Each row was made from one small tree. Brackets hold a mark, then the marks that hang from it, in the order of their numbers. Every link used is in the known rows. Write each row's tree.
Known rows
[q_373 [q_266 [q_76 q_645] q_390]]: [-143, 251, -195, -3, -178, -217, 232, 79, -208, -29, 158, -505, 155, 232, -218, -130, 181, 263, -117, 235, -601, -151, 195, 82, 182, 177, -50, -20, -223, -192, 293, -146, -565, 180, 53, -146, -144, 300, 103, -56, -244, -210]
[q_390 [q_641 q_362 [q_498 [q_645 [q_279 [q_266 q_76]]]]]]: [193, 44, -244, 71, -68, -343, 116, -395, -193, -200, 222, -105, 78, 156, -817, 185, -41, 116, 103, 119, -318, 0, 306, -98, -140, -316, -297, 15, -366, -264, 87, -233, -202, -133, 210, 48, -186, 330, 110, -375, -103, -241]
[q_390 [q_498 q_641 [q_645 q_266 q_279]]]: [77, 149, 1, -387, -293, -335, 283, -1, -147, 43, 1, -27, 269, 247, -643, 113, -103, -17, 88, 84, -292, 301, 129, -144, -233, -51, -161, 82, -249, -183, -113, -316, -21, 47, 170, 68, -134, 55, 71, -556, -334, -145]
[q_390 [q_641 q_362 [q_498 [q_645 q_279]]]]: [219, 13, -40, 37, -140, -348, 164, -285, -91, -248, 184, -30, 145, 130, -839, 204, -52, -20, 166, 11, -216, -2, 155, 16, -168, -340, -290, 53, -292, -168, 40, -261, -210, -151, 244, 80, -196, 278, 99, -468, 17, -225]
[q_279 q_191 [q_362 q_645]]: [-24, 41, -317, -381, 343, -220, -218, -23, -276, -294, 87, -393, -276, -163, -550, 216, -224, 179, 166, 100, -538, 192, 351, -18, -235, -113, 28, 172, -166, -184, 264, -101, -53, 220, -99, 218, 104, 52, -14, -36, -92, 37]
[q_279 [q_266 [q_76 [q_917 q_40]]] [q_362 [q_645 q_390]]]: [-116, 275, -733, -398, 346, -273, -177, -309, -431, -288, 33, -443, -216, -34, -370, 124, -243, 336, -36, 94, -578, 27, 374, -293, 61, -98, 44, 173, -556, -225, 259, -169, -267, 216, -164, -167, 149, 56, -94, -88, -146, 51]
[q_190 [q_266 [q_76 q_373 q_645] q_279]]: [-168, 285, -505, -176, -179, -135, 113, -124, -178, -87, 164, -494, 134, 192, -265, 139, 38, 234, -54, 407, -327, -90, 233, 132, 280, 54, -88, 80, -200, -390, 280, 5, -395, 206, 114, -32, -170, 229, 136, -209, -238, -67]
[q_362 [q_645 [q_266 q_76] q_279 q_390]]: [-207, 176, -658, -367, 94, -282, 84, -352, -235, 19, -348, -428, 196, 70, -771, -160, -155, 393, 25, 108, -350, -46, 218, -17, 248, -201, -32, 109, -208, -277, -59, -247, -145, 149, 182, -342, 21, 305, -92, -431, -213, -93]
[q_645 [q_266 [q_76 q_373]] q_390]: [-182, 194, -334, -158, -108, -362, 78, -267, -214, 3, -252, -505, 86, 159, -536, -34, -37, 436, -138, 144, -286, -86, 130, -33, 206, -161, -120, 167, -275, -239, -108, -232, -176, 35, 64, -318, -235, 261, -89, -386, -273, -15]
[q_645 [q_279 q_191] q_390]: [-365, 77, -337, -183, 233, -338, -59, -282, -92, -32, -126, -469, 0, -69, -765, -5, -194, 299, 117, -125, -305, 40, 239, -46, -42, -255, -117, 77, -273, -282, -108, -168, -42, 59, 192, -62, -44, 318, -44, -306, -148, -125]
[q_40 [q_373 [q_266 [q_76 q_190 q_917]]]]: [-86, 340, -256, -109, -216, -398, 102, -57, -278, -321, 103, -254, 98, 224, -336, -152, 202, -136, -36, 121, -533, -31, 134, 23, 162, -72, -131, 301, -160, 3, 145, -55, -575, 188, -78, -312, -33, 351, 39, -137, -146, -252]
[q_498 q_641 [q_645 [q_266 q_76] q_390]]: [26, 27, -228, -286, -210, -376, 264, 119, -76, 229, -120, -121, 249, 273, -655, 162, -264, -27, -210, 33, -523, 55, 76, -203, -68, -27, -205, 106, -465, -340, -101, -340, -8, 15, 226, -20, -175, 217, -35, -376, -281, 96]
[q_390 [q_498 q_645] q_641]: [154, 139, 96, -209, -433, -200, 208, 97, -258, -288, 112, -209, 290, -12, -647, 57, -61, -92, 271, 215, -308, 383, 237, -51, -294, 98, -261, 183, -222, 96, -85, -209, -90, 39, -79, 8, -374, 48, 140, -433, -46, -387]
[q_390 q_498 [q_641 [q_362 q_645]]]: [195, 226, 74, -140, -347, -281, 44, -101, -288, -437, 53, -245, 263, -30, -649, -8, 20, 47, 402, 247, -247, 322, 224, -50, -146, -155, -147, 206, -91, 30, -27, -269, -308, 37, -23, 60, -307, 10, 187, -551, 20, -370]
[q_390 q_498 [q_641 [q_362 [q_645 q_279]]]]: [147, 245, -55, -159, -294, -287, 75, -221, -284, -401, 39, -239, 264, -26, -731, -53, 1, 98, 412, 223, -210, 287, 257, -56, -97, -209, -145, 179, -122, -2, -73, -250, -287, 54, 29, -4, -271, 62, 177, -635, -34, -383]
[q_266 q_76 [q_390 [q_498 q_645]]]: [147, 155, -117, 71, -243, -140, 179, 86, -299, 27, 174, -513, 227, 47, -379, -9, 36, 199, 49, 222, -505, 88, 216, -48, -92, 153, -88, 47, -322, -255, 91, -309, -405, 161, -66, -63, -238, 247, 170, -243, -258, -486]
[q_76 q_190 q_373 [q_645 q_266] [q_917 q_40]]: [-66, 708, -195, -346, -457, -774, 119, -276, -645, -908, 340, -401, -9, 426, -109, 115, -45, -156, -227, -140, -335, -232, -296, -101, 263, -180, -86, 268, -420, 159, 77, -4, -703, -45, -176, -602, -94, -141, -205, -574, 217, 194]
[q_279 q_362 [q_645 [q_266 q_76] [q_390 q_498]]]: [-172, 247, -445, -336, 307, -245, 3, -296, -431, -340, -163, -508, -239, -217, -543, 169, -151, 600, 103, 291, -568, 142, 308, -341, -49, -74, 45, 99, -434, -190, 34, -226, -122, 320, 47, -24, -64, 95, -9, -389, -439, 68]
[q_76 [q_40 q_373] [q_190 [q_266 q_390]] q_917]: [-96, 765, -566, -257, -196, -533, -54, -30, -538, -662, 122, -307, 97, 158, -148, 67, -94, -279, -161, 14, -270, -61, -135, -96, 157, -195, -172, 516, -458, 44, -10, -69, -679, 110, -178, -396, -86, -30, 145, -350, 47, 45]
[q_641 q_362 [q_498 q_390 [q_645 q_266 [q_279 q_191]]]]: [305, 82, -195, 17, 236, -611, 239, -357, -96, -47, 125, -16, 13, 521, -784, 389, -197, -11, -29, -156, -294, -22, -2, -41, -278, -569, -364, 58, -429, -498, 107, -441, -142, -234, 586, 185, -40, 229, 96, -523, -182, -12]
[q_190 [q_266 [q_279 q_191 q_362]] q_373]: [-173, 62, -721, -463, 259, -3, 195, 68, 7, 70, 42, -385, 128, 5, -400, 306, -159, 380, 53, 525, -268, 165, 412, 187, 132, -218, -224, 74, -314, -369, 258, -165, -7, 193, 199, 401, -109, 43, 196, -8, -392, 220]
[q_373 [q_266 q_76 q_390]]: [-117, 148, -145, 29, -121, -122, 252, 73, -94, 136, 85, -443, 166, 213, -260, -145, 246, 347, -112, 223, -492, -91, 277, 92, 143, 140, -53, -29, -205, -190, 255, -230, -492, 154, 25, -90, -166, 296, 165, 20, -326, -284]
[q_76 q_40 q_373 [q_917 [q_266 [q_279 q_362 q_645]]]]: [-133, 618, -531, -173, -56, -518, 93, -214, -425, -642, 343, -381, -99, 61, -43, 308, 177, 81, -271, -26, -394, -161, 50, -162, 90, -283, 57, 340, -451, -8, 310, 9, -455, 158, -354, -455, -83, -123, 39, -290, -19, 90]
[q_390 [q_498 [q_645 q_266 [q_279 q_191]]] q_641]: [50, 199, -247, -373, -260, -279, 217, -150, -306, -254, -7, -334, 223, 70, -839, -12, -118, 158, 243, 213, -309, 463, 352, -129, -299, -99, -276, 146, -305, -15, -164, -246, 31, -5, 67, -46, -380, 75, 76, -567, -229, -351]
[q_645 [q_266 [q_76 q_917] [q_390 q_498]]]: [8, 291, -281, -123, -220, -166, 198, -157, -328, -126, -11, -564, 167, 250, -293, -58, 127, 433, -14, 139, -283, 160, 181, -116, 101, -19, 56, 90, -319, -212, 76, -320, -441, 98, 19, -177, -265, 112, -23, -335, -357, -328]
[q_40 [q_373 [q_266 [q_76 q_190 q_191] [q_279 q_362]]]]: [-117, 366, -460, -178, -73, -282, 39, -119, -254, -193, 206, -319, 145, 65, -375, -19, 151, 30, -71, 305, -583, 8, 169, 16, 193, -194, -142, 306, -73, -171, 146, -54, -597, 253, -60, -282, -116, 233, 127, -221, -351, -317]
[q_917 [q_266 [q_76 q_191 q_373]]]: [13, 266, -189, 22, -233, -353, 131, -33, -158, -212, 132, -346, 232, 203, -290, 1, 157, 82, -257, 28, -322, -188, 155, -28, 159, -162, -60, 166, -76, -225, 369, -121, -301, 195, -231, -241, -268, 216, -59, -85, -211, -147]
[q_641 q_362 [q_498 q_390 [q_645 q_279]]]: [344, 42, -15, 155, 126, -541, 265, -259, -47, -37, 225, 118, 80, 447, -694, 401, -165, -197, 16, -177, -252, -148, -75, 27, -216, -439, -351, 61, -386, -422, 128, -384, -232, -165, 511, 160, 13, 269, 148, -491, -64, -63]
[q_279 [q_645 q_266 q_390]]: [-320, 48, -259, -273, 149, -398, 89, -177, -261, -175, -228, -383, -1, -115, -559, 104, -59, 406, -23, 2, -431, 74, 232, -127, -13, -163, -54, 18, -295, -116, -47, -274, -151, 83, 189, -76, 1, 190, -14, -312, -229, 167]
[q_279 [q_191 q_40] q_266 q_362 q_645]: [-130, 13, -510, -401, 688, -473, -383, -254, -518, -238, 355, -561, -704, -328, -378, 417, -267, 446, 187, 90, -613, 264, 745, -276, -359, -207, -20, 30, -470, -87, 244, -183, -28, 240, -108, 290, 307, 57, 84, -35, -341, 215]
[q_498 q_390 [q_645 q_279]]: [147, -44, -232, -102, -22, -384, 397, 119, -127, 175, 143, -4, 207, 335, -552, 233, -310, -298, -126, -161, -331, 6, 78, 29, -127, -48, -336, 142, -438, -208, -7, -266, -10, 54, 288, -61, -19, 217, 98, -348, -188, 48]
[q_917 q_76 [q_266 [q_279 q_645] [q_390 q_498 q_641]]]: [97, 304, -267, -216, -186, -275, 336, 9, -188, -327, 108, -448, 518, -219, -432, -11, 127, 362, -115, 179, -439, 236, 285, -247, 114, -245, 211, 21, -350, -196, 245, -444, -426, 243, -190, -37, -408, 266, 34, -57, -307, -612]
[q_645 [q_266 [q_76 q_191 q_373] q_390]]: [-12, 277, -348, -63, -255, -319, 109, -126, -318, 24, 32, -547, 178, 238, -338, -21, 96, 393, -275, 171, -344, -51, 198, 82, 171, -126, -107, 89, -215, -262, 22, -249, -442, 62, -71, -326, -325, 129, -18, -377, -341, -83]
[q_190 [q_266 q_76] q_373]: [-37, 52, -496, -240, -64, 16, 310, 143, -10, 100, -67, -340, 258, 197, -386, 74, -87, 224, -25, 499, -210, -82, 368, 215, 306, 33, -274, 36, -288, -295, 275, -164, -51, 250, 107, 186, -125, 256, 141, 7, -300, 230]
[q_373 [q_266 [q_279 q_645] q_390]]: [-320, 142, -271, -104, 24, -204, 297, 4, -108, 107, 157, -410, 206, 4, -244, 22, 331, 453, -79, 224, -582, 68, 308, 99, 67, -28, -12, -110, -208, -164, 188, -254, -578, 96, 169, -17, -88, 165, 272, -62, -350, -262]
[q_498 [q_645 [q_279 q_191 [q_266 q_76]] q_390]]: [-260, 29, -625, -199, 268, -456, 31, -233, -270, 63, 5, -388, 9, 40, -724, 90, -283, 206, -31, -44, -570, 77, 368, -183, -194, -154, -289, 50, -450, -330, -20, -179, 18, -1, 191, -118, 8, 337, 25, -260, -225, -80]
[q_641 q_362 [q_498 q_390 q_645]]: [405, 22, 149, 181, 62, -536, 230, -111, -50, -80, 244, 111, 80, 440, -592, 456, -141, -260, 1, -150, -297, -105, -113, 35, -276, -371, -351, 97, -347, -385, 185, -404, -262, -189, 441, 241, -33, 203, 159, -388, 2, -50]

Write each row's tree
[179, 321, 14, 115, -404, -281, 83, 62, -338, -151, 296, -490, 191, 140, -311, 47, 15, 105, 48, 247, -572, -10, 73, -139, 41, 62, 23, 39, -332, -374, 115, -253, -596, 191, 23, 59, -247, 215, 111, -394, -215, -307]	[q_266 [q_76 q_645] [q_390 [q_498 [q_641 q_362]]]]
[-335, 129, -353, -279, 313, -171, 132, -109, -134, -121, 217, -424, -134, -49, -357, 189, 187, 461, 40, 258, -656, 168, 420, -43, -90, -66, -2, -36, -188, -195, 329, -100, -316, 183, 126, 145, -6, 78, 201, -5, -378, -117]	[q_373 [q_266 [q_279 q_191 q_362 q_645]]]
[-101, 191, -510, -413, 323, -345, -229, -292, -361, -224, -101, -146, -159, -173, -653, 205, -254, 299, 92, 243, -457, 173, 360, -102, -153, -233, -90, 185, -347, -144, 34, -162, -38, 67, -15, 84, 50, 67, -44, -105, -133, 65]	[q_279 q_266 [q_362 [q_645 [q_390 [q_641 q_498]]]]]
[300, 45, 152, 18, -27, -351, 259, 28, -51, 9, 176, 62, 93, 371, -610, 384, -143, -287, -50, -65, -330, -30, -46, 131, -277, -98, -298, 86, -337, -297, 134, -294, -91, -77, 270, 151, -43, 220, 45, -161, -9, -97]	[q_641 [q_498 q_390 q_645]]
[-163, 512, -320, -353, 4, -378, 99, -91, -306, -471, 97, -339, 322, -23, -435, 163, -207, 69, -134, 118, -369, 29, 38, -174, 239, -87, -45, 105, -183, -226, 107, -151, -455, 236, -42, -180, -251, 46, 4, -294, -111, -107]	[q_917 [q_76 [q_190 [q_266 [q_279 [q_645 q_390]]]] q_191]]
[-249, 176, -486, -139, 91, -359, -213, -216, -441, -275, 159, -660, -146, -22, -577, 76, -161, 322, 15, 203, -662, 191, 507, -232, -127, -60, -148, 69, -364, -311, 123, -26, -112, 56, -29, 24, -158, 265, -45, -6, -176, -86]	[q_279 q_191 [q_266 [q_76 [q_645 [q_390 q_641]]]]]
[159, 109, 293, -237, -374, -293, 199, 230, -128, -39, 147, -13, 245, 154, -506, 197, -68, -231, 144, 86, -385, 295, 91, -97, -334, 114, -160, 112, -194, -124, -14, -265, -94, 79, 20, 192, -144, 24, 130, -370, -142, -195]	[q_390 [q_498 q_641 q_645]]
[210, 23, 185, 98, -200, -251, 54, -237, -53, -311, 166, -102, 98, 81, -716, 197, 58, 57, 197, 64, -131, 18, 144, 44, -105, -310, -180, 73, -173, -152, 87, -255, -284, -124, 143, 178, -246, 226, 84, -319, 33, -239]	[q_390 [q_641 q_362 q_498]]
[136, 148, -74, -126, -184, -411, 164, -117, -227, 0, 211, -48, 172, 232, -578, 172, -79, -13, 128, 117, -424, 209, 236, -279, -243, -107, -197, 46, -313, -310, 15, -286, -170, 44, 163, 141, -80, 128, 198, -522, -322, -194]	[q_390 [q_498 [q_641 q_362] [q_645 [q_279 [q_266 q_76]]]]]
[-371, 638, -434, -312, -187, -566, 27, -244, -521, -523, 140, -462, 347, 141, -394, 161, -216, 57, -133, 68, -391, -52, -304, -156, 281, -260, -180, 252, -47, -190, -125, -24, -569, 18, 184, -459, -315, -158, -102, -683, -119, -12]	[q_76 q_190 q_191 [q_645 [q_266 q_279] q_390]]
[-118, 192, -529, -9, -18, -92, 17, -213, -309, -183, 327, -617, 34, -228, -431, 176, 170, 238, -79, 281, -612, -72, 325, -130, 171, -136, 21, 148, -270, -356, 192, -92, -487, 290, -134, -314, 25, 314, 241, -213, -276, -298]	[q_266 [q_76 [q_40 q_373]] [q_279 q_645]]
[-151, 235, -40, -157, -80, -400, 71, -253, -67, -17, -123, -176, 209, 58, -714, 20, -138, 152, 218, -16, -202, 93, 55, -167, -22, -268, -110, 114, -278, -275, -239, -297, -176, 63, 256, 14, -136, 183, 68, -645, -220, -185]	[q_645 q_279 [q_390 [q_498 [q_641 q_362]]]]
[-214, 238, -187, -289, 199, -578, -52, -214, -330, -324, -133, -491, -129, -47, -703, 177, -94, 409, 133, 79, -647, 350, 310, -323, -324, -314, -89, 23, -389, -283, -73, -334, -134, 26, 234, 223, -127, 71, 60, -446, -254, 81]	[q_279 q_191 [q_645 q_266 [q_390 [q_498 [q_641 q_362]]]]]
[-88, 268, -461, -197, 98, -106, -9, -124, -423, -287, 295, -698, -42, -436, -524, 224, 42, 578, 225, 450, -693, 495, 505, -160, -259, -149, 50, 28, -470, -204, -13, -233, -389, 192, -57, 212, -349, -12, 237, -254, -365, -460]	[q_266 [q_279 q_191 q_362 q_645] [q_390 q_498 q_641]]
[5, 112, -50, -264, -125, -308, 139, -68, -190, -347, 187, -310, 188, 23, -488, 55, -186, -3, -34, -92, -282, -106, 98, -43, 205, -9, 109, 22, -146, -198, 230, -138, -272, 244, -49, -165, 19, 375, -171, -239, -27, -136]	[q_917 [q_76 [q_645 q_279]]]
[35, 173, -137, -390, -7, -375, 48, -24, -263, -52, 174, -76, -12, 82, -621, 244, -206, 3, 148, 134, -499, 393, 323, -252, -436, -48, -165, 91, -360, -229, -18, -206, 53, 102, 51, 254, -47, 12, 106, -357, -333, -99]	[q_390 [q_498 q_641 [q_645 [q_279 q_191 q_266 q_362]]]]
[-151, 763, 6, -119, -479, -764, 131, -18, -633, -592, 301, -313, 109, 261, -122, -35, 143, -64, -79, 313, -562, -148, -191, 112, 112, 45, -207, 212, -129, 181, -30, 64, -718, 50, -120, -369, -236, -25, 105, -429, 20, -59]	[q_76 q_190 [q_373 [q_266 [q_390 q_498]]] q_645]
